Below is a small trained network, with its code and all its weights. Each question gives an input and a target symbol and asks what happens when units are switched off, that is, made to give their printed mean instead of their output.

import numpy as np


def w(rows, s, z=0):
    codes = np.array(rows[::2]) - 128.0
    scale = np.full(codes.shape[1], s)
    scale[-1] = z or s
    return codes * scale


def f(y):
    return np.maximum(y, 0)


def softmax(a):
    e = np.exp(a - a.max(-1, keepdims=True))
    return e / e.sum(-1, keepdims=True)


def log_softmax(a):
    a = a - a.max(-1, keepdims=True)
    return a - np.log(np.exp(a).sum(-1, keepdims=True))


def net(x, mask):
    ids = ['γζθλμπτ'.index(c) for c in x.split()]
    T = len(ids)
    res = E[ids] + P[:T]
    u = 0
    for l in range(2):
        r = res
        for j in range(2):
            rows = slice(2 * j, 2 * j + 2)
            q, k, v = (r @ M[l][rows].T for M in (Q, K, V))
            z = softmax(np.where(np.tri(T) > 0, q @ k.T / 2**0.5, -1e9)) @ v
            o = O[l][rows]
            res = res + np.where(mask[u + j], z, o[:, -1]) @ o[:, :-1]
        u += 2
        y = f(res @ A[l][:, :-1].T + A[l][:, -1])
        res = res + np.where(mask[u : u + 12], y, B[l][:, -1]) @ B[l][:, :-1]
        u += 12
    return log_softmax(res[-1] @ U[:, :-1].T + U[:, -1])


Q, K, V, O, A, B = {}, {}, {}, {}, {}, {}
E = w([
[227,169,134,116,161,204,122],'γ',
[157,81,103,41,60,177,140],'ζ',
[141,47,106,149,85,83,21],'θ',
[184,162,252,186,128,157,207],'λ',
[181,77,53,155,28,149,149],'μ',
[73,122,235,162,187,180,179],'π',
[16,169,144,147,36,100,161],'τ',
],0.016)
P = w([
[133,21,172,89,1,125,147],'0',
[143,123,161,140,139,118,102],'1',
[147,157,141,135,116,111,79],'2',
[152,152,101,161,141,112,97],'3',
[140,143,76,166,159,97,106],'4',
[139,142,80,177,173,92,113],'5',
[132,138,82,172,182,92,107],'6',
[134,134,81,170,164,100,105],'7',
[117,120,89,176,155,115,130],'8',
[126,126,122,142,142,111,103],'9',
[114,119,116,147,141,116,103],'10',
[126,120,114,163,122,112,92],'11',
[134,105,101,195,132,108,101],'12',
],0.011)
Q[0] = w([
[179,109,31,63,99,173,55],'0.h0',
[130,37,135,110,40,85,140],'0.h0',
[161,2,159,121,39,211,49],'0.h1',
[187,93,121,94,207,144,128],'0.h1',
],0.009)
K[0] = w([
[185,61,173,107,77,76,117],'0.h0',
[145,95,162,127,35,167,203],'0.h0',
[159,83,174,107,58,199,142],'0.h1',
[158,179,123,107,152,182,253],'0.h1',
],0.012)
V[0] = w([
[93,106,153,1,126,195,194],'0.h0',
[64,100,155,27,175,59,40],'0.h0',
[59,197,135,141,12,110,158],'0.h1',
[87,82,123,247,127,55,31],'0.h1',
],0.0079)
O[0] = w([
[101,75,90,217,200,100,210,131],'0.h0',
[75,144,82,239,8,190,91,90],'0.h0',
[59,193,55,62,127,84,230,243],'0.h1',
[79,133,246,1,52,135,12,254],'0.h1',
],0.0087,0.0061)
A[0] = w([
[170,168,193,169,80,241,74,96],'0.n0',
[135,64,101,140,98,153,80,3],'0.n1',
[169,92,76,193,102,199,129,27],'0.n2',
[120,97,170,68,113,143,247,87],'0.n3',
[41,195,43,91,70,101,94,99],'0.n4',
[188,141,39,91,136,224,87,245],'0.n5',
[55,139,97,154,177,14,192,121],'0.n6',
[56,168,82,151,126,164,84,31],'0.n7',
[203,103,61,38,147,109,93,136],'0.n8',
[101,115,181,245,167,215,202,185],'0.n9',
[130,127,177,68,155,2,147,138],'0.n10',
[66,47,199,189,119,92,243,80],'0.n11',
],0.0079,0.004)
B[0] = w([
[208,166,93,94,116,81,161,208],'0.n0',
[121,199,128,115,150,73,157,147],'0.n1',
[64,87,122,80,96,88,60,152],'0.n2',
[129,143,94,78,86,73,68,186],'0.n3',
[163,87,247,160,188,175,96,253],'0.n4',
[142,121,187,254,135,86,14,168],'0.n5',
[172,194,100,36,44,112,64,230],'0.n6',
[203,151,56,147,122,58,192,152],'0.n7',
[125,81,230,222,108,51,127,164],'0.n8',
[106,151,119,44,103,64,9,162],'0.n9',
[152,137,94,148,62,163,188,217],'0.n10',
[184,173,179,106,173,155,45,180],'0.n11',
],0.0071,0.014)
Q[1] = w([
[151,253,254,114,204,219,96],'1.h0',
[84,118,152,216,196,98,206],'1.h0',
[126,161,94,107,220,119,186],'1.h1',
[112,193,69,48,76,78,169],'1.h1',
],0.0077)
K[1] = w([
[101,128,161,184,119,219,167],'1.h0',
[142,161,155,185,163,117,116],'1.h0',
[161,135,119,149,114,128,36],'1.h1',
[121,114,4,215,127,88,112],'1.h1',
],0.011)
V[1] = w([
[145,238,97,173,255,190,42],'1.h0',
[101,166,152,26,143,165,6],'1.h0',
[165,151,184,166,144,68,104],'1.h1',
[97,145,173,90,134,142,137],'1.h1',
],0.0053)
O[1] = w([
[158,70,100,91,254,199,159,72],'1.h0',
[87,146,84,153,207,169,169,252],'1.h0',
[154,138,161,157,114,137,146,162],'1.h1',
[143,116,138,184,85,124,122,134],'1.h1',
],0.0085,0.025)
A[1] = w([
[169,2,141,111,198,189,59,110],'1.n0',
[196,201,110,124,210,129,134,135],'1.n1',
[32,209,146,121,129,107,160,79],'1.n2',
[160,45,77,130,217,106,122,88],'1.n3',
[156,92,85,96,162,93,196,2],'1.n4',
[96,84,166,75,177,120,139,188],'1.n5',
[97,82,84,118,194,224,110,70],'1.n6',
[208,149,63,135,102,99,125,203],'1.n7',
[135,175,83,143,77,48,123,212],'1.n8',
[24,138,140,162,196,130,139,91],'1.n9',
[150,48,185,148,135,98,75,19],'1.n10',
[192,208,136,163,107,85,81,88],'1.n11',
],0.0087,0.006)
B[1] = w([
[182,132,145,196,62,89,143,145],'1.n0',
[55,143,142,117,117,124,129,177],'1.n1',
[221,126,68,159,88,65,107,209],'1.n2',
[148,90,74,62,118,211,136,152],'1.n3',
[56,111,195,149,134,235,145,133],'1.n4',
[65,156,168,202,98,70,92,137],'1.n5',
[23,1,110,193,30,82,175,140],'1.n6',
[108,94,185,84,204,124,124,192],'1.n7',
[97,161,111,72,192,165,134,255],'1.n8',
[169,154,107,149,70,134,178,144],'1.n9',
[143,175,75,120,187,179,148,149],'1.n10',
[83,80,132,99,75,107,175,251],'1.n11',
],0.0072,0.021)
U = w([
[255,39,97,93,148,125,90,248],'γ',
[124,114,102,68,141,187,52,30],'ζ',
[50,158,232,172,139,172,10,254],'θ',
[137,152,204,52,194,235,188,101],'λ',
[151,71,159,82,152,26,177,27],'μ',
[133,97,110,102,113,172,135,76],'π',
[195,247,26,148,122,120,168,141],'τ',
],0.0042,0.0048)

Each question gives the input, a string of symbols that net reads in full, and the target symbol t.
The units are the heads (2 rows each of Q, K, V and O) and the neurons (one row each of A and B). Each row of codes is followed by its name. A weight is (code - 128) times the scale printed after its matrix; where a second scale follows, it is the last column's (O, A, B and U).
mask holds one flag per unit, layer by layer, with each layer's heads first. A switched-off unit (its flag False) gives its mean, the last column of its rows in O or B, instead of its output. The means were averaged over made-up inputs and are rounded, as every weight is.
A unit's drop is (log p(t) with every unit on - log p(t) with that unit switched off) / (log p(t) with every unit on - log p(t) with every unit switched off).
The circuit of an input: a set's keep is (log p(t) with only the set's units on - log p(t) with every unit switched off) / (log p(t) with every unit on - log p(t) with every unit switched off). Starting from the 12 units with the biggest drops (on a tie, the unit counted first), units are removed one at a time, each time the one whose removal leaves the highest keep (on an exact tie, the one counted first), for as long as the keep stays at least 0.8.
units of the circuit, in order: the units of the circuit, biggest drop first
k most important neurons: the k neurons with the biggest drops, biggest first
k most important neurons of layer l: the k neurons of layer l with the biggest drops, biggest first
input γ τ τ λ μ ζ τ ζ θ μ, target γ: units of the circuit, in order	0.h1, 1.h0, 0.h0, 0.n10
input λ θ μ μ λ, target μ: units of the circuit, in order	1.h0, 0.h0
input π τ γ π, target τ: 2 most important neurons of layer 0	0.n4, 0.n9
input λ θ τ τ ζ, target λ: 4 most important neurons	0.n11, 0.n9, 1.n4, 0.n3
input τ τ τ τ τ γ λ τ τ τ γ, target γ: 2 most important neurons	0.n6, 0.n3
input γ π θ θ ζ, target γ: units of the circuit, in order	0.h1, 1.h0
input τ θ τ θ θ τ λ λ μ θ, target τ: units of the circuit, in order	0.h1, 0.n6
input μ τ μ π π γ γ π τ ζ τ τ θ, target μ: 2 most important neurons of layer 0	0.n4, 0.n8
input γ τ γ τ γ τ θ θ, target γ: units of the circuit, in order	0.h1, 1.h0, 0.h0
input μ γ λ τ τ ζ λ γ, target γ: units of the circuit, in order	0.n6, 1.h0, 0.h1
input τ γ ζ ζ π θ θ θ γ ζ, target τ: units of the circuit, in order	0.h1, 0.n3, 1.h0
input γ μ τ ζ τ γ λ μ, target γ: 3 most important neurons of layer 0	0.n9, 0.n4, 0.n5
input μ π θ θ, target μ: units of the circuit, in order	0.h0, 1.h0, 1.n11
input ζ ζ τ τ λ, target τ: units of the circuit, in order	0.h1, 0.n4
input θ τ ζ λ θ τ τ τ θ θ μ ζ, target θ: units of the circuit, in order	0.n5, 0.h0
input τ π τ τ τ λ τ θ, target τ: units of the circuit, in order	0.h1
input τ μ θ ζ, target τ: most important neuron	0.n6
input λ λ γ θ θ τ γ μ ζ μ, target λ: 2 most important neurons of layer 1	1.n4, 1.n2
input λ μ θ θ τ τ π ζ τ λ τ μ μ, target λ: 2 most important neurons	0.n11, 0.n9
input λ τ τ π θ γ λ τ θ ζ γ, target θ: 2 most important neurons	0.n5, 1.n2
input π μ θ ζ θ ζ, target π: 4 most important neurons	0.n4, 0.n9, 0.n11, 1.n6
input λ γ ζ, target λ: 3 most important neurons of layer 0	0.n11, 0.n9, 0.n4
input λ τ θ, target λ: 2 most important neurons	0.n11, 0.n3
input π ζ ζ, target π: 3 most important neurons	0.n11, 0.n9, 1.n6
input θ μ θ μ θ, target θ: most important neuron	1.n2
input θ γ τ γ τ γ τ θ μ, target θ: 2 most important neurons	1.n2, 0.n5
input ζ τ θ π λ ζ μ θ θ λ μ ζ μ, target ζ: most important neuron	0.n9
